Below are the code and all the weights of a small trained network. Each question names an input and a class and asks about switching units off, where a switched-off unit gives its printed mean instead of its output.

import numpy as np


def w(rows, s, z=0):
    codes = np.array(rows[::2]) - 128.0
    scale = np.full(codes.shape[1], s)
    scale[-1] = z or s
    return codes * scale


def f(y):
    return y / 2 * (1 + np.tanh(0.7978845608 * (y + 0.044715 * y**3)))


def log_softmax(a):
    a = a - a.max(-1, keepdims=True)
    return a - np.log(np.exp(a).sum(-1, keepdims=True))


def net(x, mask):
    res = np.array(x, float).reshape(1, 7) / 4 @ E
    y = f(res @ A[0][:, :-1].T + A[0][:, -1])
    res = res + np.where(mask, y, B[0][:, -1]) @ B[0][:, :-1]
    return log_softmax(res[-1] @ U[:, :-1].T + U[:, -1])


A, B = {}, {}
E = w([
[131,127,129],'x0',
[130,126,128],'x1',
[129,130,127],'x2',
[247,181,45],'x3',
[49,172,8],'x4',
[127,130,128],'x5',
[138,2,86],'x6',
],0.0043)
A[0] = w([
[117,162,153,19],'neuron 0',
[6,151,105,4],'neuron 1',
[154,178,64,47],'neuron 2',
[39,108,178,51],'neuron 3',
[205,152,90,28],'neuron 4',
[226,145,81,24],'neuron 5',
[122,124,122,171],'neuron 6',
[145,2,66,88],'neuron 7',
[120,146,104,122],'neuron 8',
[122,204,162,66],'neuron 9',
[22,108,177,12],'neuron 10',
[53,137,67,88],'neuron 11',
[110,149,121,77],'neuron 12',
[182,145,95,58],'neuron 13',
[86,107,208,29],'neuron 14',
[198,146,85,41],'neuron 15',
[142,98,88,62],'neuron 16',
[202,114,192,80],'neuron 17',
[203,128,85,50],'neuron 18',
[165,107,193,71],'neuron 19',
[67,146,79,164],'neuron 20',
[165,104,217,56],'neuron 21',
[127,201,163,29],'neuron 22',
[16,103,160,45],'neuron 23',
[189,150,97,27],'neuron 24',
[87,155,58,91],'neuron 25',
[131,37,79,53],'neuron 26',
[137,30,79,71],'neuron 27',
[85,114,149,67],'neuron 28',
[123,216,167,76],'neuron 29',
[113,131,112,155],'neuron 30',
[175,153,97,41],'neuron 31',
[73,137,54,86],'neuron 32',
[35,101,172,32],'neuron 33',
[60,111,170,67],'neuron 34',
[161,149,87,57],'neuron 35',
[189,109,191,139],'neuron 36',
[72,148,64,136],'neuron 37',
[110,146,24,47],'neuron 38',
[213,121,198,61],'neuron 39',
[94,138,99,162],'neuron 40',
[124,248,188,35],'neuron 41',
[76,114,68,47],'neuron 42',
],0.0086,0.0045)
B[0] = w([
[98,176,85,41],'neuron 0',
[185,194,130,131],'neuron 1',
[177,146,100,116],'neuron 2',
[139,150,48,147],'neuron 3',
[125,147,61,101],'neuron 4',
[134,149,44,128],'neuron 5',
[140,108,149,202],'neuron 6',
[69,231,140,217],'neuron 7',
[139,127,131,130],'neuron 8',
[85,172,119,116],'neuron 9',
[133,149,52,133],'neuron 10',
[200,156,162,168],'neuron 11',
[127,144,120,74],'neuron 12',
[129,139,86,92],'neuron 13',
[180,175,70,116],'neuron 14',
[136,144,71,103],'neuron 15',
[119,171,112,72],'neuron 16',
[221,169,156,173],'neuron 17',
[121,160,61,110],'neuron 18',
[197,169,140,132],'neuron 19',
[191,113,175,254],'neuron 20',
[251,196,141,155],'neuron 21',
[81,183,103,81],'neuron 22',
[156,149,53,161],'neuron 23',
[116,148,67,77],'neuron 24',
[188,142,155,158],'neuron 25',
[95,210,124,120],'neuron 26',
[88,206,134,147],'neuron 27',
[128,150,92,84],'neuron 28',
[80,174,126,145],'neuron 29',
[141,116,143,176],'neuron 30',
[125,145,82,75],'neuron 31',
[201,154,171,160],'neuron 32',
[136,150,48,132],'neuron 33',
[146,152,72,127],'neuron 34',
[141,143,96,82],'neuron 35',
[232,149,173,242],'neuron 36',
[202,128,180,220],'neuron 37',
[210,157,156,146],'neuron 38',
[237,184,153,170],'neuron 39',
[160,113,155,206],'neuron 40',
[74,219,115,162],'neuron 41',
[173,175,133,97],'neuron 42',
],0.025,0.0015)
U = w([
[160,92,193,227],'0',
[253,136,243,1],'1',
[175,73,3,146],'2',
[131,96,216,182],'3',
[129,89,209,179],'4',
[139,88,213,169],'5',
[48,252,253,69],'6',
[67,25,102,4],'7',
],0.0059,0.013)

Each question gives the input, the list of numbers given to net, and the class t.
The units are the neurons (one row each of A and B). Each row of codes is followed by its name. A weight is (code - 128) times the scale printed after its matrix; where a second scale follows, it is the last column's (A, B and U).
mask holds one flag per neuron, in row order. A switched-off neuron (its flag False) gives its mean, the last column of its row in B, instead of its output. The means were averaged over made-up inputs and are rounded, as every weight is.
A unit's drop is (log p(t) with every unit on - log p(t) with that unit switched off) / (log p(t) with every unit on - log p(t) with every unit switched off).
The circuit of an input: a set's keep is (log p(t) with only the set's units on - log p(t) with every unit switched off) / (log p(t) with every unit on - log p(t) with every unit switched off). Starting from the 12 units with the biggest drops (on a tie, the unit counted first), units are removed one at a time, each time the one whose removal leaves the highest keep (on an exact tie, the one counted first), for as long as the keep stays at least 0.8.
units of the circuit, in order: the units of the circuit, biggest drop first
top k neurons: the k neurons with the biggest drops, biggest first
drop of u: that unit's drop, to one decimal
input [-3,-4,-3,4,6,7,-8], class 6: units of the circuit, in order : [neuron 41]
input [4,-6,1,7,-5,2,4], class 2: units of the circuit, in order : [neuron 5; neuron 18; neuron 4]
input [-4,7,6,5,7,-2,-6], class 1: units of the circuit, in order : [neuron 38; neuron 37]
input [6,5,7,-6,5,-4,8], class 6: units of the circuit, in order : [neuron 7; neuron 27]
input [-2,7,7,7,-3,1,-8], class 6: top 2 neurons : [neuron 41; neuron 29]
input [-7,8,3,-7,-8,-1,2], class 1: units of the circuit, in order : [neuron 21; neuron 36]
input [-3,3,-5,3,4,-7,-8], class 6: top 4 neurons : [neuron 41; neuron 29; neuron 9; neuron 22]
input [5,7,4,-8,-8,-4,-2], class 1: top 2 neurons : [neuron 21; neuron 36]
input [6,-5,-6,6,-8,-2,-2], class 1: top 3 neurons : [neuron 39; neuron 36; neuron 17]
input [-1,-2,-1,1,-3,3,7], class 6: top 2 neurons : [neuron 7; neuron 27]
input [4,1,-7,0,-5,-6,8], class 6: top 3 neurons : [neuron 7; neuron 27; neuron 26]
input [-4,6,-6,6,1,1,8], class 6: top 2 neurons : [neuron 7; neuron 27]
input [0,-3,1,-5,-6,2,-8], class 6: top 2 neurons : [neuron 41; neuron 29]
input [-7,-3,3,-7,6,6,-4], class 2: top neuron : [neuron 23]
input [7,2,-7,-4,6,-5,8], class 6: drop of neuron 26 : 0.2
input [-4,3,6,7,2,2,-1], class 2: drop of neuron 8 : 0.0
input [2,-5,-7,8,-7,3,-1], class 2: drop of neuron 31 : 0.1
